[[ 26.6  15.5  45.9 -23.9  14.9  47.0  14.6 -29.7  10.0]
 [  2.0   3.9  -0.4 -21.3  -3.2  22.0  19.0 -33.9   8.9]
 [ 14.1  -5.9   0.5  49.3  33.0 -40.1  -2.6   5.9  22.1]
 [-17.4  22.2  14.0  -7.2  -6.8 -16.2 -64.9 -15.7  28.6]
 [-11.2   0.6   2.8  13.6 -12.0  10.4  11.3 -35.9  12.0]
 [ -9.3  11.1 -13.6  29.8  -4.8  12.4  31.5 -69.2 -11.8]
 [ 44.6  34.2  36.7 -16.9  -5.1  18.2  -4.4  -2.4   1.9]
 [ 24.8  14.2  19.5 -10.7  -3.8   6.8 -18.0 -18.8  14.8]]
->
[[ 24.8  14.2  19.5 -10.7  -3.8   6.8 -18.0 -18.8  14.8]
 [ 44.6  34.2  36.7 -16.9  -5.1  18.2  -4.4  -2.4   1.9]
 [ -9.3  11.1 -13.6  29.8  -4.8  12.4  31.5 -69.2 -11.8]
 [-11.2   0.6   2.8  13.6 -12.0  10.4  11.3 -35.9  12.0]
 [-17.4  22.2  14.0  -7.2  -6.8 -16.2 -64.9 -15.7  28.6]
 [ 14.1  -5.9   0.5  49.3  33.0 -40.1  -2.6   5.9  22.1]
 [  2.0   3.9  -0.4 -21.3  -3.2  22.0  19.0 -33.9   8.9]
 [ 26.6  15.5  45.9 -23.9  14.9  47.0  14.6 -29.7  10.0]]

[[-56.4  20.7]
 [  4.2   2.4]]
->
[[  4.2   2.4]
 [-56.4  20.7]]

[[ 42.3  -7.2  46.2 -18.8  64.1 -52.5]
 [-40.6  15.8 -57.4  24.6 -45.3  55.2]
 [ 37.8 -61.0  34.7  18.1  30.8 -33.5]
 [ 47.5 -47.3  31.8  15.5  31.2 -25.6]]
->
[[ 47.5 -47.3  31.8  15.5  31.2 -25.6]
 [ 37.8 -61.0  34.7  18.1  30.8 -33.5]
 [-40.6  15.8 -57.4  24.6 -45.3  55.2]
 [ 42.3  -7.2  46.2 -18.8  64.1 -52.5]]

[[ -2.7  14.1  -0.8  -3.3 -16.1 -16.2  15.8]
 [-16.9  22.8  50.8  -9.2 -10.5 -66.4 -14.4]
 [-23.0  49.5  -1.2  -2.7 -41.4  -7.7   9.7]
 [-10.0  13.3 -16.9   8.2 -19.7   9.8   7.5]]
->
[[-10.0  13.3 -16.9   8.2 -19.7   9.8   7.5]
 [-23.0  49.5  -1.2  -2.7 -41.4  -7.7   9.7]
 [-16.9  22.8  50.8  -9.2 -10.5 -66.4 -14.4]
 [ -2.7  14.1  -0.8  -3.3 -16.1 -16.2  15.8]]

[[  0.1  44.6]
 [ 11.7  23.2]
 [  2.2  21.3]
 [-57.9  -9.2]
 [ -8.2  43.2]
 [  7.7  14.8]
 [ 14.0  19.9]
 [-45.8 -15.5]
 [-11.2   2.6]
 [-10.1   3.1]
 [-32.3 -27.8]
 [-11.5  10.0]]
->
[[-11.5  10.0]
 [-32.3 -27.8]
 [-10.1   3.1]
 [-11.2   2.6]
 [-45.8 -15.5]
 [ 14.0  19.9]
 [  7.7  14.8]
 [ -8.2  43.2]
 [-57.9  -9.2]
 [  2.2  21.3]
 [ 11.7  23.2]
 [  0.1  44.6]]

[[-38.0  14.1  -8.7  43.2  38.7  -1.8 -38.4  13.0  25.9  25.9  51.4  34.5
    4.4  26.2  18.2  47.2]
 [ 13.5  40.8 -43.3  14.3  17.2  -1.9 -25.6  41.6 -18.4 -23.4 -11.0  22.0
   40.4 -22.2 -26.4   7.2]
 [-21.3 -38.5  37.5 -29.5 -25.9   2.6  35.8 -37.7 -12.3   8.4 -27.6 -22.7
  -35.7  13.5  14.4 -28.9]
 [ 37.3  -7.1  -4.6 -31.7 -27.4   1.1  10.7  -7.8 -17.4 -20.4 -51.8 -24.4
   -3.2 -22.8 -12.9 -43.5]
 [ 53.8  10.6  -5.5 -38.9 -33.8  -0.9  29.1   1.0 -30.2 -31.2 -40.0 -19.4
   23.1 -24.9 -23.5 -43.5]]
->
[[ 53.8  10.6  -5.5 -38.9 -33.8  -0.9  29.1   1.0 -30.2 -31.2 -40.0 -19.4
   23.1 -24.9 -23.5 -43.5]
 [ 37.3  -7.1  -4.6 -31.7 -27.4   1.1  10.7  -7.8 -17.4 -20.4 -51.8 -24.4
   -3.2 -22.8 -12.9 -43.5]
 [-21.3 -38.5  37.5 -29.5 -25.9   2.6  35.8 -37.7 -12.3   8.4 -27.6 -22.7
  -35.7  13.5  14.4 -28.9]
 [ 13.5  40.8 -43.3  14.3  17.2  -1.9 -25.6  41.6 -18.4 -23.4 -11.0  22.0
   40.4 -22.2 -26.4   7.2]
 [-38.0  14.1  -8.7  43.2  38.7  -1.8 -38.4  13.0  25.9  25.9  51.4  34.5
    4.4  26.2  18.2  47.2]]
